Below are the code and all the weights of a small trained network. Each question names an input and a class and asks about switching units off, where a switched-off unit gives its printed mean instead of its output.

import numpy as np


def w(rows, s, z=0):
    codes = np.array(rows[::2]) - 128.0
    scale = np.full(codes.shape[1], s)
    scale[-1] = z or s
    return codes * scale


def f(y):
    return np.maximum(y, 0)


def log_softmax(a):
    a = a - a.max(-1, keepdims=True)
    return a - np.log(np.exp(a).sum(-1, keepdims=True))


def net(x, mask):
    res = np.array(x, float).reshape(1, 6) / 4 @ E
    y = f(res @ A[0][:, :-1].T + A[0][:, -1])
    res = res + np.where(mask, y, B[0][:, -1]) @ B[0][:, :-1]
    return log_softmax(res[-1] @ U[:, :-1].T + U[:, -1])


A, B = {}, {}
E = w([
[254,140,69,106,156,123,68,125,119,98,159,128],'x0',
[33,113,201,68,64,191,61,142,250,94,142,109],'x1',
[116,135,121,159,152,58,109,156,109,151,158,94],'x2',
[155,30,109,81,103,104,106,65,53,52,54,98],'x3',
[164,193,178,196,133,213,105,70,87,146,101,171],'x4',
[73,117,180,125,130,72,218,226,60,51,102,219],'x5',
],0.0096)
A[0] = w([
[132,114,206,126,138,137,123,132,88,57,74,180,240],'neuron 0',
[92,145,83,73,205,111,112,139,175,91,220,103,165],'neuron 1',
[185,154,132,128,151,161,111,112,1,148,43,144,200],'neuron 2',
[79,133,177,122,120,173,163,124,142,176,144,180,120],'neuron 3',
[155,107,94,152,115,62,182,132,91,102,121,189,253],'neuron 4',
[135,146,60,85,158,81,173,199,144,112,150,142,188],'neuron 5',
[75,148,177,116,112,206,148,87,144,169,95,197,214],'neuron 6',
[191,82,87,121,122,107,136,49,116,149,94,112,186],'neuron 7',
[76,161,178,206,102,159,140,105,122,177,133,96,185],'neuron 8',
[112,46,103,72,123,159,93,68,145,121,84,67,151],'neuron 9',
[127,88,62,92,94,99,123,186,131,138,138,138,188],'neuron 10',
[121,64,142,101,27,126,106,69,125,132,73,99,132],'neuron 11',
[80,152,225,153,165,130,138,198,209,167,146,136,185],'neuron 12',
[156,136,73,59,158,161,18,132,204,115,146,113,153],'neuron 13',
[129,109,122,68,14,154,109,96,179,145,119,99,237],'neuron 14',
],0.0098,0.0034)
B[0] = w([
[102,147,213,214,123,234,91,108,72,137,55,114,224],'neuron 0',
[130,63,201,178,69,30,160,102,48,49,200,138,200],'neuron 1',
[244,150,131,138,200,99,186,24,165,154,70,223,229],'neuron 2',
[66,193,109,130,106,170,176,136,144,153,83,97,200],'neuron 3',
[142,220,164,86,193,144,133,183,102,107,139,199,238],'neuron 4',
[213,58,237,82,120,59,170,204,44,192,219,144,216],'neuron 5',
[75,225,72,105,116,164,162,92,169,86,91,58,229],'neuron 6',
[102,140,84,96,223,79,57,111,177,204,189,66,208],'neuron 7',
[94,146,86,72,116,107,199,27,169,130,154,164,207],'neuron 8',
[96,32,108,84,236,135,65,99,118,79,158,86,241],'neuron 9',
[163,37,128,97,139,146,94,183,105,130,129,149,196],'neuron 10',
[124,92,156,60,253,185,88,164,183,102,64,153,224],'neuron 11',
[81,115,128,158,24,164,249,181,134,191,188,139,239],'neuron 12',
[158,50,133,212,122,148,151,45,99,26,197,24,238],'neuron 13',
[112,131,138,133,161,187,82,81,177,108,128,37,248],'neuron 14',
],0.0076,0.014)
U = w([
[13,100,145,146,61,105,192,183,160,191,171,147,160],'0',
[225,187,41,169,209,80,102,83,140,169,120,117,254],'1',
[131,208,186,215,130,166,140,90,88,55,25,222,48],'2',
[59,45,104,2,247,204,13,147,150,119,101,68,42],'3',
[53,238,63,91,80,209,175,152,186,164,126,61,49],'4',
[187,133,141,104,168,83,143,252,29,140,154,165,189],'5',
[179,39,148,193,72,98,95,115,112,72,188,40,44],'6',
],0.0074,0.0023)

Each question gives the input, the list of numbers given to net, and the class t.
The units are the neurons (one row each of A and B). Each row of codes is followed by its name. A weight is (code - 128) times the scale printed after its matrix; where a second scale follows, it is the last column's (A, B and U).
mask holds one flag per neuron, in row order. A switched-off neuron (its flag False) gives its mean, the last column of its row in B, instead of its output. The means were averaged over made-up inputs and are rounded, as every weight is.
A unit's drop is (log p(t) with every unit on - log p(t) with that unit switched off) / (log p(t) with every unit on - log p(t) with every unit switched off).
The circuit of an input: a set's keep is (log p(t) with only the set's units on - log p(t) with every unit switched off) / (log p(t) with every unit on - log p(t) with every unit switched off). Starting from the 12 units with the biggest drops (on a tie, the unit counted first), units are removed one at a time, each time the one whose removal leaves the highest keep (on an exact tie, the one counted first), for as long as the keep stays at least 0.8.
units of the circuit, in order: the units of the circuit, biggest drop first
most important unit: the unit with the biggest drop
top k neurons: the k neurons with the biggest drops, biggest first
drop when u is switched off: that unit's drop, to one decimal
input [-6,7,-1,-8,-2,4], class 4: most important unit => neuron 6
input [-8,8,-5,0,0,-4], class 4: top 3 neurons => [neuron 12; neuron 6; neuron 3]
input [0,7,-8,-7,-6,-1], class 4: top 4 neurons => [neuron 6; neuron 14; neuron 3; neuron 12]
input [2,-1,2,-7,3,1], class 0: units of the circuit, in order => [neuron 14; neuron 12]
input [0,-2,7,5,-1,0], class 1: units of the circuit, in order => [neuron 14; neuron 2]
input [3,-5,1,8,1,7], class 2: top 2 neurons => [neuron 0; neuron 2]
input [-8,-8,-1,4,0,-2], class 1: top 2 neurons => [neuron 7; neuron 2]
input [0,3,5,1,6,3], class 2: top 2 neurons => [neuron 7; neuron 0]
input [-6,5,-2,-4,-7,-8], class 6: top 3 neurons => [neuron 1; neuron 13; neuron 12]
input [0,1,-5,3,6,0], class 2: top 2 neurons => [neuron 2; neuron 0]
input [3,-3,-2,4,-5,1], class 5: units of the circuit, in order => [neuron 14; neuron 5]
input [-3,-4,-2,4,-1,1], class 2: top 2 neurons => [neuron 2; neuron 9]
input [7,-6,-4,5,-7,-1], class 5: top 3 neurons => [neuron 5; neuron 14; neuron 4]
input [-4,-3,7,-5,3,6], class 0: units of the circuit, in order => [neuron 12]
input [-3,3,4,-5,-5,-5], class 6: top 2 neurons => [neuron 13; neuron 1]
input [3,-8,7,-8,6,4], class 5: top 2 neurons => [neuron 5; neuron 4]
input [1,3,3,-8,3,-4], class 4: top 2 neurons => [neuron 5; neuron 6]
input [4,8,2,3,1,8], class 2: top 3 neurons => [neuron 0; neuron 9; neuron 7]
input [4,3,2,-8,3,-7], class 6: drop when neuron 13 is switched off => 0.9
input [-2,5,3,-1,-1,3], class 0: top neuron => [neuron 12]
input [4,3,-6,-5,2,-5], class 6: drop when neuron 13 is switched off => 1.1
input [-1,-4,5,-3,-6,-3], class 5: drop when neuron 13 is switched off => 0.1
input [2,7,-2,-8,-5,1], class 0: drop when neuron 12 is switched off => 1.1
